Below is a small trained network, with its code and all its weights. Each question gives an input and a class and asks what happens when units are switched off, that is, made to give their printed mean instead of their output.

import numpy as np


def w(rows, s, z=0):
    codes = np.array(rows[::2]) - 128.0
    scale = np.full(codes.shape[1], s)
    scale[-1] = z or s
    return codes * scale


def f(y):
    return np.maximum(y, 0)


def log_softmax(a):
    a = a - a.max(-1, keepdims=True)
    return a - np.log(np.exp(a).sum(-1, keepdims=True))


def net(x, mask):
    res = np.array(x, float).reshape(1, 4) / 4 @ E
    y = f(res @ A[0][:, :-1].T + A[0][:, -1])
    res = res + np.where(mask, y, B[0][:, -1]) @ B[0][:, :-1]
    return log_softmax(res[-1] @ U[:, :-1].T + U[:, -1])


A, B = {}, {}
E = w([
[73,140,92,129,38,250,108,131,161],'x0',
[179,66,27,105,119,155,170,162,66],'x1',
[63,73,164,28,203,146,173,122,179],'x2',
[132,131,173,129,132,160,57,247,208],'x3',
],0.012)
A[0] = w([
[40,121,156,133,103,128,171,61,136,252],'N1',
[95,66,131,42,175,124,188,105,78,209],'N2',
[91,84,167,84,178,141,179,42,167,203],'N3',
[184,71,57,129,134,156,216,113,11,183],'N4',
[158,134,65,131,51,206,125,149,80,168],'N5',
[144,206,194,206,90,42,93,95,127,162],'N6',
[92,100,171,98,84,175,144,197,195,200],'N7',
[199,85,141,126,138,104,152,133,88,254],'N8',
[177,129,141,112,165,133,63,186,161,173],'N9',
[103,129,191,135,118,155,104,120,217,145],'N10',
[149,176,167,112,127,69,192,75,61,212],'N11',
[121,47,46,109,166,100,191,127,101,142],'N12',
[119,209,98,152,91,162,77,161,183,172],'N13',
],0.011,0.0041)
B[0] = w([
[121,172,112,128,126,208,82,47,77,200],'N1',
[102,139,74,25,199,155,91,153,113,232],'N2',
[107,254,43,85,156,149,100,111,87,227],'N3',
[153,28,90,53,75,72,121,130,120,253],'N4',
[237,122,58,192,69,130,140,174,43,205],'N5',
[204,131,225,189,142,100,60,85,137,235],'N6',
[57,142,79,156,127,233,176,189,165,212],'N7',
[140,78,232,65,151,29,133,132,187,203],'N8',
[169,135,88,162,189,50,175,180,149,190],'N9',
[13,89,173,130,110,211,144,114,223,197],'N10',
[178,179,155,86,201,106,80,112,117,235],'N11',
[162,86,124,32,160,152,147,169,89,216],'N12',
[111,110,170,227,68,149,171,116,178,201],'N13',
],0.0089,0.018)
U = w([
[65,115,168,179,55,181,100,5,167,136],'0',
[101,193,94,92,156,115,94,53,52,4],'1',
[162,129,50,249,19,104,122,149,77,249],'2',
[132,2,106,52,113,70,139,156,132,74],'3',
[64,186,76,102,157,153,109,161,158,141],'4',
[70,96,150,232,104,141,174,177,220,129],'5',
[110,113,143,138,197,6,168,201,195,91],'6',
[167,137,235,157,176,22,49,72,141,180],'7',
],0.0086,0.0019)

Each question gives the input, the list of numbers given to net, and the class t.
The units are the neurons (one row each of A and B). Each row of codes is followed by its name. A weight is (code - 128) times the scale printed after its matrix; where a second scale follows, it is the last column's (A, B and U).
mask holds one flag per neuron, in row order. A switched-off neuron (its flag False) gives its mean, the last column of its row in B, instead of its output. The means were averaged over made-up inputs and are rounded, as every weight is.
A unit's drop is (log p(t) with every unit on - log p(t) with that unit switched off) / (log p(t) with every unit on - log p(t) with every unit switched off).
The circuit of an input: a set's keep is (log p(t) with only the set's units on - log p(t) with every unit switched off) / (log p(t) with every unit on - log p(t) with every unit switched off). Starting from the 12 units with the biggest drops (on a tie, the unit counted first), units are removed one at a time, each time the one whose removal leaves the highest keep (on an exact tie, the one counted first), for as long as the keep stays at least 0.8.
units of the circuit, in order: the units of the circuit, biggest drop first
most important unit: the unit with the biggest drop
k most important neurons: the k neurons with the biggest drops, biggest first
drop when u is switched off: that unit's drop, to one decimal
input [-2,-5,2,2], class 5: most important unit -> N2
input [-4,-7,0,5], class 5: units of the circuit, in order -> [N10 N11]
input [-6,3,8,-8], class 1: 3 most important neurons -> [N3 N11 N1]
input [-2,2,-3,4], class 6: units of the circuit, in order -> [N1 N9]
input [-4,4,0,4], class 6: 2 most important neurons -> [N9 N4]
input [1,-4,-3,-2], class 7: 2 most important neurons -> [N7 N6]
input [-6,2,-7,-7], class 7: 2 most important neurons -> [N6 N11]
input [-2,4,1,7], class 6: 3 most important neurons -> [N9 N1 N10]
input [8,-2,-4,1], class 2: 2 most important neurons -> [N5 N8]
input [6,-8,7,0], class 0: 2 most important neurons -> [N10 N1]
input [-3,-3,-7,8], class 5: 4 most important neurons -> [N13 N11 N10 N8]
input [3,-4,-8,-5], class 7: 3 most important neurons -> [N6 N7 N11]
input [-7,2,-3,-8], class 3: 2 most important neurons -> [N4 N12]
input [8,5,-3,-7], class 2: most important unit -> N5
input [7,-3,-5,-5], class 2: drop when N5 is switched off -> 0.7
input [1,2,-1,-6], class 3: drop when N1 is switched off -> 0.0
input [1,0,5,-2], class 1: drop when N9 is switched off -> 0.1
input [5,4,-5,5], class 2: drop when N5 is switched off -> 0.6
